[-24  27  14   1  21  18 -13  -6  19  -1  17 -23   2 -32  19   9 -14 -28
  13  14  20 -23  28   8   6  -4  30 -41   0  30  -2   5 -14  11  24   6
 -30  -7  16  57 -18  10 -29   7  12 -23 -17 -35 -18  -9 -32  43 -12  17
  17   5  -4   0 -12  31   2   6   0   8] : <42> > [35]
[-30   4  -5   6  42 -15 -17   7   5   2  15   5  -7  -3  -3   5 -13   3
   0   7  54  -1   4 -35  10   0  32 -40 -14   6 -30   0  -8  -4  51  -9
  -4  -9 -34  12 -14  23  -6 -20  12 -35   1 -11 -36  10 -48  67  -7  33
  -8   4  -4   1  -4  10   6  21  -2 -12] : <46> > [41]
[-11  13  25   6   6  -3  -7  -3  -2  -3  18 -17  -1 -35  16  29   3 -21
  20  11  -2 -20  35  -2  -3  -5  20 -76 -17   3  17   3 -14  -4  55 -11
 -18 -15   2  62 -39  12 -24 -14   4 -17   0 -18 -14  -4 -32  41  -9  15
   9  37 -10   4 -19  26   8   1 -12  10] : <42> > [30]
[  6   9   6   5  35  33   0 -10  30  -1   6 -12  -5 -20 -14   9 -27 -12
  10  15  40 -12  15 -15   2  -8  20 -53 -14  11 -10  -9 -12  14  22  16
  -1   5  -4  38 -20  -6 -21 -19  -2 -24  -7 -18  -6  -1 -26  64   5  34
   1   7  -4  -9   4  24  -8  23   3  -9] : <46> > [28]
[  3  12  16   6  33  23   0   4   1 -16  -9   2  18 -10 -21  17  -3   2
 -30 -15  10  -3 -10 -34  -5 -26  -7 -20  -3  -2  22   3   4  11   9   5
  -2 -18 -14  32  -4 -31 -13 -20  22 -22 -25  -7 -29  -6  -9  20   2  43
  -6  -9  19  -6  46  11 -20   5  12  -3] : <46> > [28]
[-28 -11   2  12  15  -9 -16   1  40  -6  18 -16 -13 -38   8  38 -25 -41
  32  18   7 -41  52   9  -7   0  18 -65 -13  10   2  -3 -14  14  16   3
 -39 -38 -10  92 -38  30 -29 -12 -11 -27 -10 -11  -7   3 -51  64 -24  21
   6  27 -17 -32 -28  21  -6   8 -12  11] : <42> > [35]
[-26  10  20  -8   6 -11  -3  -6   4  -8 -37 -16  39  -1 -10  64  23  16
  13  21   5 -19   9  -9   1 -31  26 -25   7  19 -15   9 -11   8  28  24
  -2   7   2  28 -22  33 -18 -18  32  -8 -17 -55 -16  -8 -33  54 -26  -6
  23  16 -31  -6  -9  12  19  24  10   1] : <47> > [29]
[-18  21  -6  23  19  -1  -9   0  12  10  15  11  -9 -11   2 -22 -21 -12
 -12   5  35  -7 -16 -24   4  -7  20 -54  -6  12 -12   1   3  15  18   7
 -11 -10 -10  11   5  -5  -8  -1 -12 -15   7  -4 -14   9 -27  42   6  42
  -9  -6   2   4   6   9  -5  15   0 -17] : <46> > [28]
[ -4  -6   2  -5  31  25   8   4  13  -6  -1 -13  -4 -30  -7  10 -25 -10
  17   1  35 -14  12 -19  -7  -5  21 -49 -31   0 -13   0 -17  11  12   3
  -7   6 -17  27 -34  -1  -8 -15   6  -8  -5  -5  -1  -2 -19  38   1  20
  16  11 -21  -1   7  12 -18  28   2 -12] : <46> > [28]
[ -8   6   3 -10  -1  14  -5  -2   4  -9 -44  -5  -3 -14 -10  40  18   5
  22  23  11 -20   4   2  -2   0  17   2  21  11   0 -41 -22  22  36  25
  43  14  28   6 -23   7  -8  -2  15  13 -43 -38  -1   0 -16  41 -20 -31
  24  35 -20 -10 -13   6  11  18   9 -10] : <47> > [29]
[  1  10  12   0  27  27  19  -6 -14   3 -10 -14 -16 -56  -8 -19  -3  -8
   8  14  27  -3  29 -17   6  -3  35 -64 -14   6  13   6 -18  -9  43 -10
   6  16   0   1 -34  -2 -29  -3  14 -20  -2   4 -19  -2 -12  36  -1   6
  20  15 -10  27 -12  27  -1  12 -19  -9] : <46> > [41]
[ 16  23   5  -5  17  26  15  -6  -7 -11  -4  -5  -5 -19  -2  -9  -2  -1
   7 -14  20  -5   0   2  -7  -4   8 -38 -14   4  11 -15  -6   3  24   5
  -6  14  10  30 -21 -18 -12   5  -4   6  -7  -8   5 -11  18  40   8  14
  -2   6 -18  16  15  20  -7   7  -2  -1] : <46> > [28]
[-11   0   3 -18 -16   4 -26  -3  -9   0 -14  -9 -17 -32  -1  48 -14  -5
  57  21  35 -39  26  35 -10  -2  23  -7  10  37 -24  -5 -45  33   4  19
 -13  36  20  10 -22  38 -10 -11 -23   8   4 -53  19   1 -11  90 -32 -32
  20  38 -36 -24 -35   4  25  24   3   5] : <47> > [29]
[ -9 -22  20   3  -6  -6 -32  21  18 -13   6  -3  24 -10 -11  38 -34  -4
  33  21   3 -37  21   8 -13  -3  17 -19  12  27   0  -2 -39   6   6  24
 -23  20   9  32 -10  10 -19 -26 -10   4 -24 -52   0  -3 -21  56 -32  19
  32  21 -11 -13  -8  33 -19  30  18  13] : <47> > [27]
[-15   2  22  -1  16   6 -10  -4  14  -5  13 -21   2 -32   3  31  -5 -19
  34  12  -1 -26  38  14  -2   9  16 -72  -6   9  21  14 -34  15  36   8
 -26  -3   7  58 -65   8 -20   0   6  -7 -20 -28  -1 -22 -31  42 -11   9
  10   6 -20  11 -17  31  -2  -4   1  20] : <42> > [30]
[ -8  16   8 -13   9  18   7   5 -12  -6 -20 -14  12 -17 -33  14  -2  10
  12  14  21  -8   1  -7   6  -1 -31 -33  -6  36  -8   6 -22  14  24  -1
   6  16  18   5 -21 -12  -7 -11  13  -1  -7 -15 -25   2 -10  40   2   8
  19   1  -5  12  12  17   0  24  10 -14] : <46> > [28]
[ -4  -1  10 -14  29  66  11 -16 -24   9 -14  -3  21 -18  -6  -5 -11  -8
   4  -2  33  15  -2 -23   3   1  43 -45 -14  -2   1  -6 -34   4  32   1
   9  27   7  13 -26  -7 -12   4  23  -3   3  -9 -22   7  -6  14  13   1
  27   0  -5  20  10  18  -6  13 -27 -12] : <46> > [28]
[-40   5   7  -3  26  15  -8  -8  22   3  33 -24  -3 -17  13  18 -23 -34
  38  23   1 -30  40   1  -4   7  40 -47 -22  11   9   1 -33   2  40   1
 -47 -11  15  87 -52  31 -28   0  -4 -13   0 -37 -11  -9 -55  39 -22  45
  37  20   1   1 -28  16 -21  20 -17  17] : <42> > [35]
[-31  -8   9  -7   1  26  -3  -2  21 -10 -23 -11   6   2  20  32   5   2
  15  29   6 -21  14   8  11  -3  21  -9  15  23  -7   1 -31   2  26  13
 -12  12  12   2 -41  30 -15 -15  17  10 -21 -31  -1   6 -31  49 -24 -21
  29  37   1  -3 -29  12   0  23  10   3] : <47> > [27]
[  1  15   6  -9  22  31  13   0  -9  -2 -11 -12  20 -22  -9   2  -7   6
   8  10  29   2  10  -7  -3  -3  24 -42   0  10   3  -7 -12   3  25   7
   6  19  14  26 -19  -9  -7  -4  10 -11   3  -6 -43   5  -5  34 -20  20
   7  12   1  11   6  12 -16  14 -11  -7] : <46> > [28]
[-18  -7  -8 -24  13 -24  -9   8  30 -22   5  -9  -8   3  -7  14   8   3
  30  11  11 -21 -11   0  17 -17  17  -1 -19  16 -20  -1 -33  10  22  13
 -21   8   9  14 -19  14 -19 -16   1   4 -24 -41   7  11 -24  58 -23  -5
  28  31 -31 -20 -14   6 -14  31  17 -12] : <47> > [29]
